Below is a small trained network, with its code and all its weights. Each question gives an input and a class and asks what happens when units are switched off, that is, made to give their printed mean instead of their output.

import numpy as np


def w(rows, s, z=0):
    codes = np.array(rows[::2]) - 128.0
    scale = np.full(codes.shape[1], s)
    scale[-1] = z or s
    return codes * scale


def f(y):
    return np.maximum(y, 0)


def log_softmax(a):
    a = a - a.max(-1, keepdims=True)
    return a - np.log(np.exp(a).sum(-1, keepdims=True))


def net(x, mask):
    res = np.array(x, float).reshape(1, 8) / 4 @ E
    y = f(res @ A[0][:, :-1].T + A[0][:, -1])
    res = res + np.where(mask, y, B[0][:, -1]) @ B[0][:, :-1]
    return log_softmax(res[-1] @ U[:, :-1].T + U[:, -1])


A, B = {}, {}
E = w([
[87,165,91,110,110,88,124],'x0',
[254,76,80,211,147,108,187],'x1',
[147,70,226,120,128,19,127],'x2',
[169,149,96,232,93,131,96],'x3',
[28,120,183,71,114,122,134],'x4',
[146,42,90,85,135,128,118],'x5',
[101,165,109,234,191,37,187],'x6',
[125,83,129,142,164,41,42],'x7',
],0.0089)
A[0] = w([
[203,166,95,150,99,205,239,236],'neuron 1',
[93,78,236,86,90,62,125,200],'neuron 2',
[50,156,206,210,108,134,171,102],'neuron 3',
[186,144,109,180,144,2,154,202],'neuron 4',
[114,53,180,239,174,81,201,180],'neuron 5',
[97,195,77,109,84,132,112,170],'neuron 6',
[91,160,145,114,28,141,102,116],'neuron 7',
[135,155,143,17,91,136,83,212],'neuron 8',
[189,77,141,72,90,195,181,227],'neuron 9',
[156,147,58,185,49,190,195,244],'neuron 10',
[65,188,134,104,108,146,91,214],'neuron 11',
[48,224,68,145,198,93,71,192],'neuron 12',
[207,111,92,102,151,153,127,95],'neuron 13',
[88,81,61,37,88,157,74,176],'neuron 14',
[179,115,131,172,176,27,84,248],'neuron 15',
[122,182,105,167,143,84,99,212],'neuron 16',
[200,115,139,128,247,121,113,251],'neuron 17',
[75,75,183,95,140,168,113,161],'neuron 18',
[164,166,182,115,165,170,186,107],'neuron 19',
[200,158,25,177,90,173,203,205],'neuron 20',
[97,193,44,117,133,130,139,154],'neuron 21',
],0.0088,0.0027)
B[0] = w([
[115,187,17,132,139,236,93,237],'neuron 1',
[145,104,162,2,114,123,139,246],'neuron 2',
[151,119,139,156,148,119,154,190],'neuron 3',
[246,97,41,136,77,72,129,241],'neuron 4',
[216,138,80,80,64,112,135,227],'neuron 5',
[28,103,118,192,193,109,166,187],'neuron 6',
[73,94,119,130,181,118,118,190],'neuron 7',
[18,98,181,139,117,133,95,234],'neuron 8',
[108,185,152,140,129,209,67,225],'neuron 9',
[192,152,41,150,206,185,105,228],'neuron 10',
[53,111,194,145,173,124,178,217],'neuron 11',
[123,76,156,182,141,115,216,219],'neuron 12',
[146,141,105,133,124,142,123,188],'neuron 13',
[110,97,173,88,151,157,112,233],'neuron 14',
[197,72,85,85,65,69,128,238],'neuron 15',
[190,98,98,216,123,112,171,188],'neuron 16',
[191,121,104,81,125,111,93,203],'neuron 17',
[67,93,183,72,102,169,102,206],'neuron 18',
[115,141,115,150,122,149,118,164],'neuron 19',
[186,167,34,116,169,219,124,248],'neuron 20',
[98,140,94,208,154,110,164,185],'neuron 21',
],0.0075,0.011)
U = w([
[48,72,153,199,202,136,195,61],'0',
[126,252,69,153,177,231,86,91],'1',
[156,59,110,137,67,74,140,124],'2',
[39,110,254,56,99,189,21,250],'3',
],0.0082,0.0011)

Each question gives the input, the list of numbers given to net, and the class t.
The units are the neurons (one row each of A and B). Each row of codes is followed by its name. A weight is (code - 128) times the scale printed after its matrix; where a second scale follows, it is the last column's (A, B and U).
mask holds one flag per neuron, in row order. A switched-off neuron (its flag False) gives its mean, the last column of its row in B, instead of its output. The means were averaged over made-up inputs and are rounded, as every weight is.
A unit's drop is (log p(t) with every unit on - log p(t) with that unit switched off) / (log p(t) with every unit on - log p(t) with every unit switched off).
The circuit of an input: a set's keep is (log p(t) with only the set's units on - log p(t) with every unit switched off) / (log p(t) with every unit on - log p(t) with every unit switched off). Starting from the 12 units with the biggest drops (on a tie, the unit counted first), units are removed one at a time, each time the one whose removal leaves the highest keep (on an exact tie, the one counted first), for as long as the keep stays at least 0.8.
circuit, biggest first: the units of the circuit, biggest drop first
top k neurons: the k neurons with the biggest drops, biggest first
drop of u: that unit's drop, to one decimal
input [-6,4,2,-5,4,-8,7,-6], class 1: circuit, biggest first -> [neuron 1]
input [5,0,5,-4,-4,-8,2,-5], class 2: circuit, biggest first -> [neuron 9; neuron 4]
input [-7,-5,1,-6,-5,6,5,1], class 3: top 2 neurons -> [neuron 4; neuron 16]
input [8,0,5,7,-3,6,0,-5], class 1: circuit, biggest first -> [neuron 20; neuron 10]
input [-5,-8,-8,-1,4,-2,0,3], class 0: circuit, biggest first -> [neuron 12; neuron 11]
input [-2,2,-4,7,-6,-3,1,8], class 2: top 3 neurons -> [neuron 15; neuron 4; neuron 9]
input [-1,1,-6,-7,-5,2,4,5], class 2: top 3 neurons -> [neuron 9; neuron 1; neuron 10]
input [-6,8,-2,7,0,5,-2,6], class 1: top 3 neurons -> [neuron 20; neuron 10; neuron 1]
input [5,0,-3,4,4,7,-8,-5], class 3: top 2 neurons -> [neuron 14; neuron 8]
input [8,-2,-2,5,-6,-8,1,2], class 0: top 2 neurons -> [neuron 12; neuron 6]
input [-4,1,-3,-5,5,-7,2,5], class 0: top 3 neurons -> [neuron 12; neuron 9; neuron 4]
input [-6,-3,3,-2,-3,-3,-6,-7], class 3: drop of neuron 14 -> 0.0
input [-7,-3,-1,-3,-2,4,-3,-6], class 3: drop of neuron 8 -> 0.2
input [6,-6,2,3,8,1,5,4], class 0: circuit, biggest first -> [neuron 12]
input [-1,-4,-7,6,-1,2,-5,5], class 0: drop of neuron 2 -> 0.1
